Below are the code and all the weights of a small trained network. Each question names an input and a target symbol and asks about switching units off, where a switched-off unit gives its printed mean instead of its output.

import numpy as np


def w(rows, s, z=0):
    codes = np.array(rows[::2]) - 128.0
    scale = np.full(codes.shape[1], s)
    scale[-1] = z or s
    return codes * scale


def f(y):
    return y / 2 * (1 + np.tanh(0.7978845608 * (y + 0.044715 * y**3)))


def softmax(a):
    e = np.exp(a - a.max(-1, keepdims=True))
    return e / e.sum(-1, keepdims=True)


def log_softmax(a):
    a = a - a.max(-1, keepdims=True)
    return a - np.log(np.exp(a).sum(-1, keepdims=True))


def net(x, mask):
    ids = ['ΔΞΣΩαβγεηθλμπτφ'.index(c) for c in x.split()]
    T = len(ids)
    res = E[ids] + P[:T]
    q, k, v = (res @ M[0].T for M in (Q, K, V))
    z = softmax(np.where(np.tri(T) > 0, q @ k.T / 3**0.5, -1e9)) @ v
    res = res + np.where(mask[0], z, O[0][:, -1]) @ O[0][:, :-1]
    y = f(res @ A[0][:, :-1].T + A[0][:, -1])
    res = res + np.where(mask[1:9], y, B[0][:, -1]) @ B[0][:, :-1]
    return log_softmax(res[-1] @ U[:, :-1].T + U[:, -1])


Q, K, V, O, A, B = {}, {}, {}, {}, {}, {}
E = w([
[111,121,122,136,107],'Δ',
[41,27,127,135,108],'Ξ',
[89,102,200,182,114],'Σ',
[105,109,140,169,173],'Ω',
[228,133,132,98,209],'α',
[143,79,201,87,132],'β',
[122,75,85,163,98],'γ',
[171,129,180,77,112],'ε',
[105,82,82,189,154],'η',
[98,88,198,132,114],'θ',
[150,55,2,76,76],'λ',
[214,147,181,122,98],'μ',
[113,83,145,140,128],'π',
[151,139,159,215,82],'τ',
[137,94,85,96,165],'φ',
],0.018)
P = w([
[119,56,76,96,115],'0',
[72,190,132,98,185],'1',
[109,45,134,134,56],'2',
[61,209,126,107,151],'3',
[159,41,144,114,59],'4',
[67,201,124,110,152],'5',
[147,2,132,144,99],'6',
[81,187,128,109,178],'7',
[160,5,152,134,111],'8',
],0.012)
Q[0] = w([
[83,33,126,202,156],'H0',
[203,79,179,217,123],'H0',
[205,1,115,166,108],'H0',
],0.007)
K[0] = w([
[173,110,142,101,134],'H0',
[190,2,118,156,130],'H0',
[184,41,157,173,122],'H0',
],0.0082)
V[0] = w([
[16,228,68,137,45],'H0',
[201,163,2,116,150],'H0',
[62,153,134,106,195],'H0',
],0.0075)
O[0] = w([
[193,62,144,143,176,2],'H0',
[203,133,78,188,79,153],'H0',
[82,172,107,87,244,95],'H0',
],0.011,0.0077)
A[0] = w([
[154,9,70,129,110,122],'N0',
[156,55,178,93,26,79],'N1',
[113,76,95,63,137,116],'N2',
[79,115,177,254,77,162],'N3',
[210,226,160,105,161,92],'N4',
[125,78,243,190,111,182],'N5',
[75,238,181,235,175,3],'N6',
[190,144,216,138,103,120],'N7',
],0.0099,0.0034)
B[0] = w([
[171,159,245,106,99,215],'N0',
[102,145,44,192,223,247],'N1',
[115,148,125,96,142,161],'N2',
[163,139,81,94,137,192],'N3',
[92,151,164,205,105,172],'N4',
[189,153,165,108,101,177],'N5',
[204,1,149,153,131,153],'N6',
[100,73,165,92,95,157],'N7',
],0.0093,0.011)
U = w([
[125,169,166,75,121,149],'Δ',
[194,98,140,163,108,92],'Ξ',
[184,169,103,1,89,134],'Σ',
[151,64,164,131,118,89],'Ω',
[152,226,152,187,194,25],'α',
[129,100,164,91,113,252],'β',
[110,118,126,127,126,189],'γ',
[119,80,42,183,134,210],'ε',
[137,126,110,118,155,197],'η',
[136,71,133,189,172,41],'θ',
[125,170,169,98,116,161],'λ',
[144,176,49,80,187,96],'μ',
[32,129,102,118,79,218],'π',
[58,204,29,173,21,84],'τ',
[104,130,206,170,46,166],'φ',
],0.0098,0.0024)

Each question gives the input, a string of symbols that net reads in full, and the target symbol t.
The units are the heads (3 rows each of Q, K, V and O) and the neurons (one row each of A and B). Each row of codes is followed by its name. A weight is (code - 128) times the scale printed after its matrix; where a second scale follows, it is the last column's (O, A, B and U).
mask holds one flag per unit, heads first, then neurons. A switched-off unit (its flag False) gives its mean, the last column of its rows in O or B, instead of its output. The means were averaged over made-up inputs and are rounded, as every weight is.
A unit's drop is (log p(t) with every unit on - log p(t) with that unit switched off) / (log p(t) with every unit on - log p(t) with every unit switched off).
The circuit of an input: a set's keep is (log p(t) with only the set's units on - log p(t) with every unit switched off) / (log p(t) with every unit on - log p(t) with every unit switched off). Starting from all 9 units, units are removed one at a time, each time the one whose removal leaves the highest keep (on an exact tie, the one counted first), for as long as the keep stays at least 0.8.
units of the circuit, in order: the units of the circuit, biggest drop first
most important unit: the unit with the biggest drop
top k neurons: the k neurons with the biggest drops, biggest first
drop when u is switched off: that unit's drop, to one decimal
input Ω τ θ φ λ ε λ γ π, target Ξ: top 2 neurons : [N0; N5]
input γ μ φ μ τ, target Ξ: units of the circuit, in order : [H0; N3]
input β α α Ξ τ, target τ: most important unit : N1
input ε μ τ ε α α τ, target τ: top 3 neurons : [N1; N6; N3]
input φ λ α π Ω, target τ: units of the circuit, in order : [H0; N0]
input λ λ λ Σ Ω, target Ξ: units of the circuit, in order : [H0; N5]
input α η Σ, target τ: units of the circuit, in order : [H0; N0]
input α Ξ θ Σ, target Ω: units of the circuit, in order : [N6; H0]
input α μ λ θ α α α φ ε, target τ: units of the circuit, in order : [H0; N1]
input ε α α φ μ, target τ: units of the circuit, in order : [N1; H0]
input Δ α α Ω α λ, target Σ: top 2 neurons : [N1; N4]
input μ φ Ξ μ, target φ: top 2 neurons : [N1; N4]
input μ Ξ λ λ η, target Ξ: units of the circuit, in order : [N0; H0; N3]
input ε Ξ α μ π τ, target Ξ: units of the circuit, in order : [N6]
input μ Ξ φ α μ ε λ λ Ω, target Ξ: top 3 neurons : [N5; N0; N3]
input α ε Δ, target τ: units of the circuit, in order : [H0; N6]
input α λ φ, target τ: top 2 neurons : [N6; N5]
input α φ μ Δ α φ Ξ, target τ: top 4 neurons : [N1; N6; N3; N7]
input π η α Ξ α α φ, target τ: drop when N5 is switched off : 0.1
input μ τ λ Ξ α λ, target Σ: drop when N1 is switched off : 0.4
input λ φ τ μ, target φ: drop when N7 is switched off : 0.2
input α η μ, target τ: drop when H0 is switched off : 0.5
